Below is a small trained network, with its code and all its weights. Each question gives an input and a class and asks what happens when units are switched off, that is, made to give their printed mean instead of their output.

import numpy as np


def w(rows, s, z=0):
    codes = np.array(rows[::2]) - 128.0
    scale = np.full(codes.shape[1], s)
    scale[-1] = z or s
    return codes * scale


def norm(h):
    return h / np.sqrt((h * h).mean(-1, keepdims=True) + 1e-5)


def f(y):
    return y / 2 * (1 + np.tanh(0.7978845608 * (y + 0.044715 * y**3)))


def log_softmax(a):
    a = a - a.max(-1, keepdims=True)
    return a - np.log(np.exp(a).sum(-1, keepdims=True))


def net(x, mask):
    res = np.array(x, float).reshape(1, 6) / 4 @ E
    u = 0
    for l in range(4):
        y = f(norm(res) @ A[l][:, :-1].T + A[l][:, -1])
        res = res + np.where(mask[u : u + 5], y, B[l][:, -1]) @ B[l][:, :-1]
        u += 5
    return log_softmax(norm(res)[-1] @ U[:, :-1].T + U[:, -1])


A, B = {}, {}
E = w([
[126,182,140,135,36],'x0',
[53,92,164,130,147],'x1',
[96,223,187,161,82],'x2',
[129,121,191,90,115],'x3',
[106,130,1,54,189],'x4',
[52,116,84,158,161],'x5',
],0.0064)
A[0] = w([
[247,180,97,138,115,92],'0.n1',
[129,121,101,165,121,84],'0.n2',
[68,120,88,140,138,250],'0.n3',
[157,139,47,68,77,184],'0.n4',
[114,138,154,84,124,77],'0.n5',
],0.013,0.0012)
B[0] = w([
[198,126,213,217,209,252],'0.n1',
[80,165,165,2,172,137],'0.n2',
[103,137,12,191,236,211],'0.n3',
[9,84,83,119,203,253],'0.n4',
[39,215,178,46,119,141],'0.n5',
],0.0068,0.0047)
A[1] = w([
[171,140,167,124,216,246],'1.n1',
[69,197,168,78,62,242],'1.n2',
[245,35,95,103,93,233],'1.n3',
[176,240,78,189,216,16],'1.n4',
[52,3,132,224,183,153],'1.n5',
],0.0064,0.0014)
B[1] = w([
[24,121,93,188,125,199],'1.n1',
[91,219,77,112,116,162],'1.n2',
[2,71,78,120,181,150],'1.n3',
[94,101,210,132,133,182],'1.n4',
[157,192,83,99,167,253],'1.n5',
],0.0087,0.0054)
A[2] = w([
[103,90,117,149,91,5],'2.n1',
[11,138,121,102,171,149],'2.n2',
[125,92,103,104,100,45],'2.n3',
[106,93,111,188,122,90],'2.n4',
[98,108,147,106,101,80],'2.n5',
],0.012,0.0025)
B[2] = w([
[142,180,157,131,129,115],'2.n1',
[124,100,80,119,177,254],'2.n2',
[187,152,254,218,132,118],'2.n3',
[94,175,114,170,140,146],'2.n4',
[97,173,189,27,80,122],'2.n5',
],0.0093,0.01)
A[3] = w([
[120,9,105,102,165,254],'3.n1',
[72,184,193,132,116,175],'3.n2',
[124,146,189,55,173,93],'3.n3',
[206,128,127,134,115,26],'3.n4',
[202,59,115,175,149,183],'3.n5',
],0.011,0.004)
B[3] = w([
[97,255,101,95,131,254],'3.n1',
[96,156,68,111,57,178],'3.n2',
[149,169,139,152,107,130],'3.n3',
[177,41,147,156,141,117],'3.n4',
[118,121,82,149,117,168],'3.n5',
],0.0094,0.0091)
U = w([
[115,105,153,157,136,60],'0',
[198,86,126,84,120,1],'1',
[150,115,148,71,144,26],'2',
[92,163,30,135,209,196],'3',
[204,99,189,186,127,142],'4',
[153,91,158,115,165,41],'5',
[107,188,141,107,40,233],'6',
[131,2,150,75,110,19],'7',
],0.017,0.0064)

Each question gives the input, the list of numbers given to net, and the class t.
The units are the neurons (one row each of A and B). Each row of codes is followed by its name. A weight is (code - 128) times the scale printed after its matrix; where a second scale follows, it is the last column's (A, B and U).
mask holds one flag per neuron, layer by layer. A switched-off neuron (its flag False) gives its mean, the last column of its row in B, instead of its output. The means were averaged over made-up inputs and are rounded, as every weight is.
A unit's drop is (log p(t) with every unit on - log p(t) with that unit switched off) / (log p(t) with every unit on - log p(t) with every unit switched off).
The circuit of an input: a set's keep is (log p(t) with only the set's units on - log p(t) with every unit switched off) / (log p(t) with every unit on - log p(t) with every unit switched off). Starting from the 12 units with the biggest drops (on a tie, the unit counted first), units are removed one at a time, each time the one whose removal leaves the highest keep (on an exact tie, the one counted first), for as long as the keep stays at least 0.8.
units of the circuit, in order: the units of the circuit, biggest drop first
k most important neurons: the k neurons with the biggest drops, biggest first
top k neurons in layer l: the k neurons of layer l with the biggest drops, biggest first
drop of u: that unit's drop, to one decimal
input [5,-3,5,1,0,5], class 6: most important neuron => (0.n4)
input [-5,-3,1,-3,-7,-1], class 4: 4 most important neurons => (2.n2; 3.n1; 0.n4; 0.n3)
input [-5,1,3,-1,-5,0], class 6: 3 most important neurons => (0.n4; 2.n2; 0.n3)
input [-7,-8,-2,-3,-7,-4], class 4: 2 most important neurons => (0.n1; 2.n2)
input [-4,0,1,-3,-5,-7], class 4: units of the circuit, in order => (2.n2; 3.n1)
input [-1,-8,6,-3,-4,-2], class 4: units of the circuit, in order => (0.n1; 3.n1)
input [6,6,-4,6,5,-7], class 6: units of the circuit, in order => (0.n3; 2.n5)
input [3,1,3,-5,1,-7], class 0: 2 most important neurons => (0.n1; 3.n1)
input [-4,-3,-1,7,-4,-6], class 6: 2 most important neurons => (1.n3; 2.n2)
input [2,-7,2,3,-8,0], class 4: 2 most important neurons => (3.n1; 0.n1)
input [-1,8,-5,1,-5,-7], class 6: 3 most important neurons => (0.n3; 0.n4; 2.n5)
input [-7,0,8,-6,-7,2], class 6: 3 most important neurons => (0.n4; 2.n2; 0.n3)
input [7,8,-4,-2,-3,-1], class 6: top 2 neurons in layer 1 => (1.n1; 1.n3)
input [2,0,8,-1,1,-1], class 6: most important neuron => (0.n4)
input [1,-3,0,0,-3,-4], class 4: drop of 3.n1 => 0.1
input [6,-2,4,8,1,0], class 6: drop of 2.n2 => 0.0
